Here is a tiny trained network, its code and every weight. The questions are about switching its units off for an input and a class, where a switched-off unit gives its printed mean instead of its output.

import numpy as np


def w(rows, s, z=0):
    codes = np.array(rows[::2]) - 128.0
    scale = np.full(codes.shape[1], s)
    scale[-1] = z or s
    return codes * scale


def f(y):
    return np.maximum(y, 0)


def log_softmax(a):
    a = a - a.max(-1, keepdims=True)
    return a - np.log(np.exp(a).sum(-1, keepdims=True))


def net(x, mask):
    res = np.array(x, float).reshape(1, 3) / 4 @ E
    y = f(res @ A[0][:, :-1].T + A[0][:, -1])
    res = res + np.where(mask, y, B[0][:, -1]) @ B[0][:, :-1]
    return log_softmax(res[-1] @ U[:, :-1].T + U[:, -1])


A, B = {}, {}
E = w([
[41,101,81,92,62,187,150,79,150,155,179,196],'x0',
[180,128,175,114,49,76,64,146,83,64,237,138],'x1',
[81,75,190,116,67,110,221,198,164,9,82,107],'x2',
],0.012)
A[0] = w([
[160,154,174,210,185,40,145,192,104,125,87,26,47],'N1',
[167,64,81,157,228,158,254,181,243,138,72,121,67],'N2',
[158,225,76,106,181,159,205,70,135,184,107,109,142],'N3',
[218,145,222,63,94,62,77,128,138,60,252,197,167],'N4',
[41,58,89,105,11,144,119,88,254,132,169,197,88],'N5',
[88,142,129,64,231,193,188,73,125,104,75,125,28],'N6',
[16,79,172,82,131,126,177,186,197,29,63,76,32],'N7',
[143,161,168,141,179,88,123,200,149,105,101,68,7],'N8',
[101,56,226,112,89,127,193,175,168,121,83,125,27],'N9',
[190,172,196,137,175,74,115,160,118,91,124,8,42],'N10',
],0.0067,0.0016)
B[0] = w([
[134,125,84,101,178,99,193,122,44,117,116,107,224],'N1',
[42,123,192,62,56,164,165,166,203,125,150,93,229],'N2',
[54,108,179,177,76,127,124,80,129,182,165,114,209],'N3',
[90,80,174,153,68,143,84,117,217,134,83,79,247],'N4',
[169,107,87,72,174,64,148,156,1,63,163,184,236],'N5',
[140,40,161,64,126,127,142,140,128,97,69,174,195],'N6',
[141,199,138,159,169,137,31,137,110,160,163,117,246],'N7',
[168,118,108,90,123,148,174,86,123,112,179,137,189],'N8',
[96,153,154,206,187,208,160,119,168,184,186,111,209],'N9',
[182,136,91,111,158,122,136,157,109,65,122,120,215],'N10',
],0.0097,0.013)
U = w([
[85,63,229,96,40,97,112,128,171,73,67,96,176],'0',
[136,142,47,84,168,46,190,115,26,41,133,148,2],'1',
[105,255,166,225,196,144,25,100,111,197,185,116,216],'2',
],0.0095,0.0006)

Each question gives the input, the list of numbers given to net, and the class t.
The units are the neurons (one row each of A and B). Each row of codes is followed by its name. A weight is (code - 128) times the scale printed after its matrix; where a second scale follows, it is the last column's (A, B and U).
mask holds one flag per neuron, in row order. A switched-off neuron (its flag False) gives its mean, the last column of its row in B, instead of its output. The means were averaged over made-up inputs and are rounded, as every weight is.
A unit's drop is (log p(t) with every unit on - log p(t) with that unit switched off) / (log p(t) with every unit on - log p(t) with every unit switched off).
The circuit of an input: a set's keep is (log p(t) with only the set's units on - log p(t) with every unit switched off) / (log p(t) with every unit on - log p(t) with every unit switched off). Starting from all 10 units, units are removed one at a time, each time the one whose removal leaves the highest keep (on an exact tie, the one counted first), for as long as the keep stays at least 0.8.
units of the circuit, in order: the units of the circuit, biggest drop first
most important unit: the unit with the biggest drop
top k neurons: the k neurons with the biggest drops, biggest first
drop when u is switched off: that unit's drop, to one decimal
input [5,-7,-1], class 0: most important unit : N2
input [2,3,5], class 2: units of the circuit, in order : N7; N9
input [-2,-6,-6], class 0: top 4 neurons : N7; N6; N9; N2
input [1,4,5], class 2: units of the circuit, in order : N7; N9
input [-4,-3,-2], class 1: top 4 neurons : N4; N1; N7; N9
input [0,7,-5], class 0: top 2 neurons : N4; N7
input [8,-1,-8], class 1: top 2 neurons : N5; N7
input [6,-8,-8], class 0: units of the circuit, in order : N6; N7
input [-2,6,7], class 2: units of the circuit, in order : N7; N9
input [2,-5,6], class 2: top 3 neurons : N7; N9; N4
input [2,4,-3], class 0: top 3 neurons : N7; N9; N4
input [5,8,-7], class 0: top 2 neurons : N4; N7
input [-4,-2,-3], class 1: top 4 neurons : N7; N4; N9; N1
input [-6,5,-1], class 1: top 2 neurons : N1; N10
input [6,-3,8], class 2: units of the circuit, in order : N7
input [-8,6,5], class 1: top 2 neurons : N1; N10
input [4,-3,0], class 1: top 2 neurons : N4; N5
input [8,-8,-8], class 0: top 2 neurons : N3; N6
input [4,-7,-6], class 0: top 2 neurons : N6; N7
input [3,0,2], class 1: units of the circuit, in order : N4
input [-1,-6,-1], class 0: drop when N10 is switched off : 0.0
input [1,-4,7], class 2: drop when N7 is switched off : 0.9
input [-2,-4,7], class 2: drop when N7 is switched off : 0.9
input [-7,-8,-8], class 0: drop when N3 is switched off : 0.3
